Below is a small trained network, with its code and all its weights. Each question gives an input and a class and asks what happens when units are switched off, that is, made to give their printed mean instead of their output.

import numpy as np


def w(rows, s, z=0):
    codes = np.array(rows[::2]) - 128.0
    scale = np.full(codes.shape[1], s)
    scale[-1] = z or s
    return codes * scale


def f(y):
    return y / 2 * (1 + np.tanh(0.7978845608 * (y + 0.044715 * y**3)))


def log_softmax(a):
    a = a - a.max(-1, keepdims=True)
    return a - np.log(np.exp(a).sum(-1, keepdims=True))


def net(x, mask):
    res = np.array(x, float).reshape(1, 4) / 4 @ E
    y = f(res @ A[0][:, :-1].T + A[0][:, -1])
    res = res + np.where(mask, y, B[0][:, -1]) @ B[0][:, :-1]
    return log_softmax(res[-1] @ U[:, :-1].T + U[:, -1])


A, B = {}, {}
E = w([
[171,198,157,115,103,212,50,28],'x0',
[69,66,33,34,162,96,58,82],'x1',
[171,62,99,195,107,53,187,52],'x2',
[45,162,86,174,2,119,188,111],'x3',
],0.008)
A[0] = w([
[92,63,110,124,169,39,200,210,119],'neuron 1',
[202,174,192,109,183,245,45,115,190],'neuron 2',
[84,221,152,189,20,167,210,137,193],'neuron 3',
[117,45,58,144,108,15,158,83,253],'neuron 4',
[180,147,168,75,191,203,37,119,193],'neuron 5',
[176,17,78,134,170,30,115,59,185],'neuron 6',
[106,106,68,144,71,96,128,60,109],'neuron 7',
[253,124,218,218,157,119,192,136,174],'neuron 8',
[193,198,202,97,183,255,23,106,131],'neuron 9',
[156,58,93,65,213,96,47,118,86],'neuron 10',
[240,118,210,219,161,115,198,135,158],'neuron 11',
[145,122,84,188,56,97,144,24,150],'neuron 12',
[87,59,52,49,169,55,64,151,76],'neuron 13',
[118,201,148,86,134,225,45,125,180],'neuron 14',
[92,61,125,130,166,34,196,196,114],'neuron 15',
],0.008,0.0053)
B[0] = w([
[123,45,88,186,211,121,124,96,201],'neuron 1',
[154,240,126,117,108,193,48,162,248],'neuron 2',
[51,157,182,191,130,105,59,215,243],'neuron 3',
[56,56,56,139,136,68,123,68,243],'neuron 4',
[157,191,189,82,118,184,47,150,241],'neuron 5',
[85,130,55,97,81,23,129,93,223],'neuron 6',
[124,121,46,147,136,90,166,82,173],'neuron 7',
[167,146,150,46,30,70,210,147,213],'neuron 8',
[152,254,88,154,159,208,29,138,252],'neuron 9',
[47,108,203,132,91,111,56,197,214],'neuron 10',
[168,132,151,42,32,65,208,135,205],'neuron 11',
[77,152,56,171,128,106,166,97,202],'neuron 12',
[65,59,181,146,116,150,175,132,214],'neuron 13',
[138,141,128,139,175,215,33,104,228],'neuron 14',
[128,46,91,162,198,101,119,89,196],'neuron 15',
],0.0091,0.011)
U = w([
[83,71,170,125,117,71,96,153,113],'0',
[105,48,211,101,183,228,139,115,103],'1',
[254,104,231,226,143,252,232,1,1],'2',
[206,136,235,81,85,115,220,194,149],'3',
[69,198,189,169,82,154,83,199,134],'4',
[236,209,135,84,191,221,57,118,104],'5',
[102,96,64,239,244,123,126,91,154],'6',
[159,109,68,47,55,77,223,54,120],'7',
],0.0088,0.009)

Each question gives the input, the list of numbers given to net, and the class t.
The units are the neurons (one row each of A and B). Each row of codes is followed by its name. A weight is (code - 128) times the scale printed after its matrix; where a second scale follows, it is the last column's (A, B and U).
mask holds one flag per neuron, in row order. A switched-off neuron (its flag False) gives its mean, the last column of its row in B, instead of its output. The means were averaged over made-up inputs and are rounded, as every weight is.
A unit's drop is (log p(t) with every unit on - log p(t) with that unit switched off) / (log p(t) with every unit on - log p(t) with every unit switched off).
The circuit of an input: a set's keep is (log p(t) with only the set's units on - log p(t) with every unit switched off) / (log p(t) with every unit on - log p(t) with every unit switched off). Starting from the 12 units with the biggest drops (on a tie, the unit counted first), units are removed one at a time, each time the one whose removal leaves the highest keep (on an exact tie, the one counted first), for as long as the keep stays at least 0.8.
units of the circuit, in order: the units of the circuit, biggest drop first
unit that matters most: the unit with the biggest drop
k most important neurons: the k neurons with the biggest drops, biggest first
drop of u: that unit's drop, to one decimal
input [6,8,2,3], class 7: units of the circuit, in order	[neuron 3]
input [5,3,-3,5], class 5: units of the circuit, in order	[neuron 10; neuron 14]
input [7,5,5,5], class 6: 3 most important neurons	[neuron 8; neuron 11; neuron 12]
input [-7,-2,3,0], class 7: 2 most important neurons	[neuron 11; neuron 8]
input [6,7,8,-4], class 0: 3 most important neurons	[neuron 10; neuron 8; neuron 11]
input [1,-4,4,-8], class 3: 2 most important neurons	[neuron 8; neuron 11]
input [6,7,8,-8], class 4: 2 most important neurons	[neuron 10; neuron 5]
input [3,3,7,-7], class 7: 3 most important neurons	[neuron 6; neuron 3; neuron 14]
input [-4,-6,4,7], class 0: 2 most important neurons	[neuron 3; neuron 11]
input [1,6,5,0], class 7: 2 most important neurons	[neuron 6; neuron 3]
input [-1,6,-8,-2], class 5: 2 most important neurons	[neuron 3; neuron 14]
input [-7,-6,1,8], class 6: 2 most important neurons	[neuron 1; neuron 15]
input [3,3,1,0], class 5: 2 most important neurons	[neuron 3; neuron 1]
input [0,7,1,-2], class 0: unit that matters most	neuron 10
input [6,1,7,6], class 6: drop of neuron 8	0.4
input [-2,-8,-1,-3], class 3: drop of neuron 8	0.0
input [5,7,7,-8], class 4: drop of neuron 5	0.4
